Below is a small trained network, with its code and all its weights. Each question gives an input and a class and asks what happens when units are switched off, that is, made to give their printed mean instead of their output.

import numpy as np


def w(rows, s, z=0):
    codes = np.array(rows[::2]) - 128.0
    scale = np.full(codes.shape[1], s)
    scale[-1] = z or s
    return codes * scale


def f(y):
    return np.maximum(y, 0)


def log_softmax(a):
    a = a - a.max(-1, keepdims=True)
    return a - np.log(np.exp(a).sum(-1, keepdims=True))


def net(x, mask):
    res = np.array(x, float).reshape(1, 5) / 4 @ E
    y = f(res @ A[0][:, :-1].T + A[0][:, -1])
    res = res + np.where(mask, y, B[0][:, -1]) @ B[0][:, :-1]
    return log_softmax(res[-1] @ U[:, :-1].T + U[:, -1])


A, B = {}, {}
E = w([
[111,115,192,166,139,226,95,106,164,251],'x0',
[125,139,190,160,124,211,188,113,192,26],'x1',
[126,129,229,55,120,48,185,106,176,162],'x2',
[87,150,194,189,133,57,21,222,179,100],'x3',
[140,122,119,255,123,62,209,89,123,160],'x4',
],0.0059)
A[0] = w([
[130,131,189,156,127,195,165,122,151,54,33],'N1',
[123,130,123,24,135,180,61,139,131,100,25],'N2',
[133,126,97,108,134,94,87,134,104,185,26],'N3',
[113,133,183,196,122,80,30,181,151,98,12],'N4',
[128,126,79,102,131,72,82,131,93,216,33],'N5',
[134,123,59,73,120,194,220,81,95,163,13],'N6',
[124,125,138,95,129,157,104,131,135,140,81],'N7',
[131,128,66,96,132,57,159,138,112,22,40],'N8',
[125,128,166,143,124,185,123,116,144,199,64],'N9',
[130,126,31,197,131,196,76,136,100,105,31],'N10',
[129,126,209,64,129,70,177,110,147,165,2],'N11',
[125,128,162,146,138,162,154,124,144,75,28],'N12',
[124,129,148,141,135,156,122,135,136,169,58],'N13',
[126,122,157,163,138,195,103,124,138,211,67],'N14',
[128,126,107,251,132,80,194,100,128,165,19],'N15',
],0.018,0.003)
B[0] = w([
[113,124,41,132,104,169,186,121,181,118,208],'N1',
[145,125,190,130,85,220,126,183,67,141,211],'N2',
[115,126,79,136,106,167,164,117,163,110,186],'N3',
[153,119,147,150,244,154,92,82,150,165,254],'N4',
[117,127,49,137,104,175,185,118,187,105,219],'N5',
[146,121,147,165,250,151,77,96,166,161,247],'N6',
[126,129,148,121,110,152,112,154,97,126,156],'N7',
[123,133,72,130,85,59,46,101,69,118,251],'N8',
[131,134,93,127,100,67,90,108,94,113,194],'N9',
[110,136,219,93,114,26,212,147,163,126,232],'N10',
[112,135,209,109,125,40,193,152,148,122,209],'N11',
[120,126,74,129,105,149,164,125,159,127,174],'N12',
[135,133,103,132,128,99,108,122,104,114,161],'N13',
[124,130,86,121,99,68,65,113,80,108,206],'N14',
[139,126,182,106,86,237,108,189,69,132,233],'N15',
],0.023,0.013)
U = w([
[168,106,145,178,254,137,81,68,159,180,2],'0',
[124,140,62,124,74,40,42,88,46,79,152],'1',
[152,117,183,105,77,228,118,215,53,133,69],'2',
[91,116,27,142,93,170,211,106,208,86,242],'3',
[94,143,221,77,134,12,208,146,164,118,167],'4',
],0.0072,0.00053)

Each question gives the input, the list of numbers given to net, and the class t.
The units are the neurons (one row each of A and B). Each row of codes is followed by its name. A weight is (code - 128) times the scale printed after its matrix; where a second scale follows, it is the last column's (A, B and U).
mask holds one flag per neuron, in row order. A switched-off neuron (its flag False) gives its mean, the last column of its row in B, instead of its output. The means were averaged over made-up inputs and are rounded, as every weight is.
A unit's drop is (log p(t) with every unit on - log p(t) with that unit switched off) / (log p(t) with every unit on - log p(t) with every unit switched off).
unit that matters most: the unit with the biggest drop
k most important neurons: the k neurons with the biggest drops, biggest first
drop of u: that unit's drop, to one decimal
input [-1,-5,-1,-1,7], class 2: unit that matters most => N15
input [2,8,-3,-6,-7], class 3: 3 most important neurons => (N1 N15 N4)
input [5,-3,6,0,7], class 2: 3 most important neurons => (N15 N10 N8)
input [6,5,-2,-2,0], class 1: 3 most important neurons => (N14 N9 N5)
input [3,-4,-8,6,-8], class 2: 3 most important neurons => (N2 N11 N6)
input [-3,3,5,-3,-5], class 2: 3 most important neurons => (N10 N2 N4)
input [-6,-5,6,2,7], class 2: 2 most important neurons => (N15 N10)
input [-5,6,-7,6,-6], class 4: 2 most important neurons => (N10 N6)
input [-5,7,-2,3,6], class 3: 3 most important neurons => (N1 N2 N12)
input [-8,-8,-2,-8,1], class 0: 2 most important neurons => (N6 N14)
input [-7,1,0,5,8], class 2: 4 most important neurons => (N15 N14 N9 N6)
input [-8,5,-5,8,8], class 0: 3 most important neurons => (N4 N14 N2)
input [6,2,-7,-4,-8], class 2: 2 most important neurons => (N2 N8)
input [1,5,7,-2,6], class 4: 4 most important neurons => (N11 N2 N5 N7)
input [-8,4,5,3,-1], class 1: most important neuron => (N8)
input [-4,-8,4,3,8], class 2: 2 most important neurons => (N15 N1)
input [-4,4,6,-3,3], class 4: drop of N14 => 0.3
input [4,-8,1,0,2], class 3: drop of N5 => 0.7
input [1,4,8,-4,8], class 2: drop of N10 => 1.3
input [8,-1,-3,0,-2], class 1: drop of N8 => 0.0
input [1,-5,7,6,4], class 4: unit that matters most => N11
